Below are the code and all the weights of a small trained network. Each question names an input and a target symbol and asks about switching units off, where a switched-off unit gives its printed mean instead of its output.

import numpy as np


def w(rows, s, z=0):
    codes = np.array(rows[::2]) - 128.0
    scale = np.full(codes.shape[1], s)
    scale[-1] = z or s
    return codes * scale


def norm(h):
    return h / np.sqrt((h * h).mean(-1, keepdims=True) + 1e-5)


def f(y):
    return y / 2 * (1 + np.tanh(0.7978845608 * (y + 0.044715 * y**3)))


def softmax(a):
    e = np.exp(a - a.max(-1, keepdims=True))
    return e / e.sum(-1, keepdims=True)


def log_softmax(a):
    a = a - a.max(-1, keepdims=True)
    return a - np.log(np.exp(a).sum(-1, keepdims=True))


def net(x, mask):
    ids = ['ΠΣΦΩβεη'.index(c) for c in x.split()]
    T = len(ids)
    res = E[ids] + P[:T]
    r = norm(res)
    for j in range(3):
        rows = slice(3 * j, 3 * j + 3)
        q, k, v = (r @ M[0][rows].T for M in (Q, K, V))
        z = softmax(np.where(np.tri(T) > 0, q @ k.T / 3**0.5, -1e9)) @ v
        o = O[0][rows]
        res = res + np.where(mask[j], z, o[:, -1]) @ o[:, :-1]
    y = f(norm(res) @ A[0][:, :-1].T + A[0][:, -1])
    res = res + np.where(mask[3:11], y, B[0][:, -1]) @ B[0][:, :-1]
    return log_softmax(norm(res)[-1] @ U[:, :-1].T + U[:, -1])


Q, K, V, O, A, B = {}, {}, {}, {}, {}, {}
E = w([
[114,81,141,86,194],'Π',
[38,12,141,128,109],'Σ',
[134,58,71,142,166],'Φ',
[96,2,151,175,205],'Ω',
[174,64,149,171,177],'β',
[20,55,162,33,128],'ε',
[150,41,27,84,102],'η',
],0.002)
P = w([
[137,146,130,127,139],'0',
[134,58,120,68,171],'1',
[113,86,63,212,193],'2',
[128,154,128,136,100],'3',
[110,51,147,88,108],'4',
[113,119,75,189,150],'5',
[123,154,127,135,104],'6',
[125,122,168,117,86],'7',
[107,121,85,174,141],'8',
[124,150,130,134,109],'9',
[147,91,139,82,150],'10',
[97,130,100,161,139],'11',
[124,148,135,133,114],'12',
[122,9,146,43,158],'13',
],0.012)
Q[0] = w([
[50,62,67,162,138],'H0',
[120,99,159,209,64],'H0',
[108,172,102,190,192],'H0',
[167,101,72,119,94],'H1',
[94,61,98,166,151],'H1',
[131,59,176,151,79],'H1',
[42,4,117,104,47],'H2',
[52,176,75,88,137],'H2',
[127,96,171,42,176],'H2',
],0.025)
K[0] = w([
[186,139,95,96,237],'H0',
[66,85,61,118,166],'H0',
[126,190,84,185,166],'H0',
[127,142,127,87,108],'H1',
[97,127,178,67,169],'H1',
[138,52,170,106,124],'H1',
[3,40,98,112,88],'H2',
[79,161,100,72,191],'H2',
[163,71,158,56,132],'H2',
],0.024)
V[0] = w([
[152,172,151,10,127],'H0',
[198,112,225,145,177],'H0',
[239,134,87,113,69],'H0',
[162,115,179,105,167],'H1',
[137,129,66,163,94],'H1',
[104,121,187,248,142],'H1',
[109,147,131,195,123],'H2',
[165,131,146,105,167],'H2',
[141,113,106,110,100],'H2',
],0.017)
O[0] = w([
[175,247,207,142,147,128],'H0',
[78,240,101,67,39,178],'H0',
[215,117,209,77,26,55],'H0',
[190,142,72,129,163,195],'H1',
[28,137,159,116,102,41],'H1',
[137,201,176,2,94,1],'H1',
[170,163,107,156,228,125],'H2',
[184,154,150,96,60,77],'H2',
[79,113,114,105,107,141],'H2',
],0.009,0.0075)
A[0] = w([
[109,173,111,173,60,137],'N0',
[123,127,79,134,249,126],'N1',
[119,218,141,149,127,55],'N2',
[138,104,110,206,56,131],'N3',
[152,81,147,119,63,76],'N4',
[100,184,57,142,176,131],'N5',
[151,68,241,115,157,255],'N6',
[116,45,53,97,109,148],'N7',
],0.018,0.005)
B[0] = w([
[55,172,181,225,75,167],'N0',
[46,193,168,23,45,247],'N1',
[105,73,101,88,210,157],'N2',
[119,39,101,59,132,201],'N3',
[63,111,48,88,202,142],'N4',
[184,30,158,173,147,211],'N5',
[104,206,248,181,129,148],'N6',
[190,234,147,163,151,212],'N7',
],0.018,0.014)
U = w([
[209,166,175,200,131,253],'Π',
[149,60,146,47,63,109],'Σ',
[70,191,76,189,67,57],'Φ',
[144,118,38,115,179,220],'Ω',
[184,229,122,79,103,83],'β',
[123,91,199,98,252,17],'ε',
[118,43,157,222,114,147],'η',
],0.011,0.0033)

Each question gives the input, a string of symbols that net reads in full, and the target symbol t.
The units are the heads (3 rows each of Q, K, V and O) and the neurons (one row each of A and B). Each row of codes is followed by its name. A weight is (code - 128) times the scale printed after its matrix; where a second scale follows, it is the last column's (O, A, B and U).
mask holds one flag per unit, heads first, then neurons. A switched-off unit (its flag False) gives its mean, the last column of its rows in O or B, instead of its output. The means were averaged over made-up inputs and are rounded, as every weight is.
A unit's drop is (log p(t) with every unit on - log p(t) with that unit switched off) / (log p(t) with every unit on - log p(t) with every unit switched off).
The circuit of an input: a set's keep is (log p(t) with only the set's units on - log p(t) with every unit switched off) / (log p(t) with every unit on - log p(t) with every unit switched off). Starting from all 11 units, units are removed one at a time, each time the one whose removal leaves the highest keep (on an exact tie, the one counted first), for as long as the keep stays at least 0.8.
units of the circuit, in order: the units of the circuit, biggest drop first
unit that matters most: the unit with the biggest drop
k most important neurons: the k neurons with the biggest drops, biggest first
which heads matter: for each layer, one digit per head in row order, 1 if its drop is at least 0.15 and else 0, layers parted by /
input Π ε Σ Φ β ε, target ε: unit that matters most -> H0
input Σ Φ ε ε ε Π ε ε Ω Π Σ ε Φ Σ, target β: which heads matter -> 011
input Φ Σ β, target Σ: which heads matter -> 000
input Π η Φ Π ε ε ε ε Φ, target ε: which heads matter -> 101
input Π ε β Φ Φ ε β Ω Ω Φ Φ ε β β, target Ω: 3 most important neurons -> N1, N4, N3
input Π Ω Φ Ω Φ, target Π: which heads matter -> 101
input ε Σ ε ε Π ε Ω Π Φ Φ ε ε η, target η: which heads matter -> 010
input ε η Π Φ Ω η Ω ε ε Π Σ β ε β, target β: which heads matter -> 011
input Ω ε η, target Φ: which heads matter -> 100
input η η β Φ ε Φ Σ, target Σ: 4 most important neurons -> N1, N7, N5, N0
input Π Φ ε η Φ ε ε Ω Φ ε Σ, target Π: which heads matter -> 101
input Ω Π ε ε η ε Φ β Φ Φ β η η Φ, target Φ: 2 most important neurons -> N0, N5
input β Φ ε ε η Ω Π Φ Σ, target η: 2 most important neurons -> N5, N0
input Ω ε β β Ω β Π, target Π: units of the circuit, in order -> H1, N1, N3
input Φ η ε β β Φ Π Φ ε ε Σ Π, target Σ: units of the circuit, in order -> N1, N5
input Φ ε η ε Φ β ε Π β, target Σ: units of the circuit, in order -> N1, N5
input Ω β Σ η Φ Φ Π ε η ε β ε ε Π, target Φ: 2 most important neurons -> N0, N5
input ε β ε ε Σ ε η η, target β: units of the circuit, in order -> N7, H2, N5
input η Φ ε, target Π: units of the circuit, in order -> H0
input Π ε Φ Ω Φ η β ε, target Ω: units of the circuit, in order -> H2, N1, N5, N4
